Here is a tiny trained network, its code and every weight. The questions are about switching its units off for an input and a class, where a switched-off unit gives its printed mean instead of its output.

import numpy as np


def w(rows, s, z=0):
    codes = np.array(rows[::2]) - 128.0
    scale = np.full(codes.shape[1], s)
    scale[-1] = z or s
    return codes * scale


def f(y):
    return y / 2 * (1 + np.tanh(0.7978845608 * (y + 0.044715 * y**3)))


def log_softmax(a):
    a = a - a.max(-1, keepdims=True)
    return a - np.log(np.exp(a).sum(-1, keepdims=True))


def net(x, mask):
    res = np.array(x, float).reshape(1, 4) / 4 @ E
    y = f(res @ A[0][:, :-1].T + A[0][:, -1])
    res = res + np.where(mask, y, B[0][:, -1]) @ B[0][:, :-1]
    return log_softmax(res[-1] @ U[:, :-1].T + U[:, -1])


A, B = {}, {}
E = w([
[54,32,157,164],'x0',
[99,90,105,3],'x1',
[32,202,122,142],'x2',
[137,149,232,99],'x3',
],0.0058)
A[0] = w([
[154,150,145,201,75],'neuron 0',
[133,133,138,142,186],'neuron 1',
[124,108,24,151,95],'neuron 2',
[131,109,68,138,51],'neuron 3',
[83,65,155,151,80],'neuron 4',
[123,113,78,144,86],'neuron 5',
[135,148,255,97,90],'neuron 6',
[91,107,104,24,98],'neuron 7',
[106,108,108,52,105],'neuron 8',
[58,186,123,122,72],'neuron 9',
[109,109,131,138,55],'neuron 10',
[155,146,151,255,107],'neuron 11',
[148,144,142,206,103],'neuron 12',
[199,69,128,123,72],'neuron 13',
[131,134,118,126,36],'neuron 14',
[98,100,105,36,83],'neuron 15',
[106,109,121,60,72],'neuron 16',
[132,150,251,98,81],'neuron 17',
[178,203,108,94,105],'neuron 18',
[180,199,107,97,96],'neuron 19',
[221,62,137,120,112],'neuron 20',
[177,194,107,99,92],'neuron 21',
[80,65,153,152,84],'neuron 22',
[214,57,131,123,73],'neuron 23',
[26,212,119,121,94],'neuron 24',
[129,126,123,125,121],'neuron 25',
[156,166,117,109,84],'neuron 26',
[22,198,123,131,83],'neuron 27',
[132,148,234,98,96],'neuron 28',
[101,110,111,35,107],'neuron 29',
[149,150,145,210,86],'neuron 30',
[127,135,122,129,254],'neuron 31',
[208,71,130,123,92],'neuron 32',
[123,104,12,155,87],'neuron 33',
[144,150,126,126,44],'neuron 34',
[122,106,9,148,90],'neuron 35',
[113,138,130,126,73],'neuron 36',
[54,27,164,159,101],'neuron 37',
[132,126,138,125,46],'neuron 38',
[127,150,134,144,32],'neuron 39',
[75,62,165,155,103],'neuron 40',
[189,205,102,98,99],'neuron 41',
],0.011,0.0043)
B[0] = w([
[181,194,130,167,168],'neuron 0',
[121,102,169,128,171],'neuron 1',
[53,185,109,147,169],'neuron 2',
[106,180,76,150,118],'neuron 3',
[154,174,81,69,172],'neuron 4',
[101,164,108,135,125],'neuron 5',
[31,204,82,172,206],'neuron 6',
[195,189,194,171,207],'neuron 7',
[172,166,170,158,174],'neuron 8',
[165,108,43,158,164],'neuron 9',
[142,167,82,120,107],'neuron 10',
[212,203,208,167,253],'neuron 11',
[173,172,164,154,183],'neuron 12',
[163,110,41,164,159],'neuron 13',
[138,168,87,133,94],'neuron 14',
[198,201,160,172,186],'neuron 15',
[170,184,136,161,150],'neuron 16',
[41,208,76,169,198],'neuron 17',
[147,148,111,45,188],'neuron 18',
[147,156,101,50,180],'neuron 19',
[146,48,52,173,201],'neuron 20',
[148,160,99,58,172],'neuron 21',
[152,166,83,66,176],'neuron 22',
[168,93,21,172,181],'neuron 23',
[174,49,15,179,222],'neuron 24',
[128,130,125,129,124],'neuron 25',
[140,156,101,96,130],'neuron 26',
[169,61,5,172,211],'neuron 27',
[49,175,101,159,188],'neuron 28',
[178,171,193,163,194],'neuron 29',
[185,190,151,160,183],'neuron 30',
[105,48,215,108,223],'neuron 31',
[151,81,53,162,174],'neuron 32',
[41,206,96,154,177],'neuron 33',
[148,173,82,124,102],'neuron 34',
[40,204,95,158,178],'neuron 35',
[139,142,97,136,107],'neuron 36',
[165,156,90,2,247],'neuron 37',
[137,167,79,140,97],'neuron 38',
[161,175,80,143,101],'neuron 39',
[144,160,98,51,198],'neuron 40',
[150,157,98,37,194],'neuron 41',
],0.038,0.004)
U = w([
[195,142,178,142,158],'0',
[149,121,110,3,74],'1',
[156,52,78,148,70],'2',
[47,149,123,130,153],'3',
[116,51,194,94,247],'4',
],0.011,0.0011)

Each question gives the input, the list of numbers given to net, and the class t.
The units are the neurons (one row each of A and B). Each row of codes is followed by its name. A weight is (code - 128) times the scale printed after its matrix; where a second scale follows, it is the last column's (A, B and U).
mask holds one flag per neuron, in row order. A switched-off neuron (its flag False) gives its mean, the last column of its row in B, instead of its output. The means were averaged over made-up inputs and are rounded, as every weight is.
A unit's drop is (log p(t) with every unit on - log p(t) with that unit switched off) / (log p(t) with every unit on - log p(t) with every unit switched off).
The circuit of an input: a set's keep is (log p(t) with only the set's units on - log p(t) with every unit switched off) / (log p(t) with every unit on - log p(t) with every unit switched off). Starting from the 12 units with the biggest drops (on a tie, the unit counted first), units are removed one at a time, each time the one whose removal leaves the highest keep (on an exact tie, the one counted first), for as long as the keep stays at least 0.8.
units of the circuit, in order: the units of the circuit, biggest drop first
top k neurons: the k neurons with the biggest drops, biggest first
drop of u: that unit's drop, to one decimal
input [-6,-1,0,8], class 3: units of the circuit, in order : [neuron 6]
input [3,8,-8,-8], class 0: top 4 neurons : [neuron 7; neuron 15; neuron 29; neuron 8]
input [-8,-7,8,1], class 1: top 3 neurons : [neuron 41; neuron 18; neuron 19]
input [7,7,-1,8], class 3: top 4 neurons : [neuron 6; neuron 17; neuron 28; neuron 11]
input [-8,-1,5,8], class 1: top 2 neurons : [neuron 41; neuron 18]
input [0,-3,6,8], class 3: top 2 neurons : [neuron 6; neuron 17]
input [-4,5,-5,-3], class 0: top 3 neurons : [neuron 24; neuron 7; neuron 27]
input [4,8,3,8], class 0: top 4 neurons : [neuron 7; neuron 15; neuron 29; neuron 8]
input [7,-2,-7,5], class 1: top 3 neurons : [neuron 37; neuron 40; neuron 4]
input [7,5,8,-1], class 2: top 2 neurons : [neuron 24; neuron 27]
input [4,7,-8,3], class 2: top 3 neurons : [neuron 20; neuron 23; neuron 32]
input [-5,-2,-6,-2], class 2: top 2 neurons : [neuron 20; neuron 37]
input [-7,-6,-5,1], class 1: drop of neuron 21 : 0.3
input [8,2,6,-7], class 1: units of the circuit, in order : [neuron 37]
input [-4,3,-8,-8], class 2: drop of neuron 28 : 0.1
input [-8,-2,8,0], class 1: drop of neuron 21 : 0.7
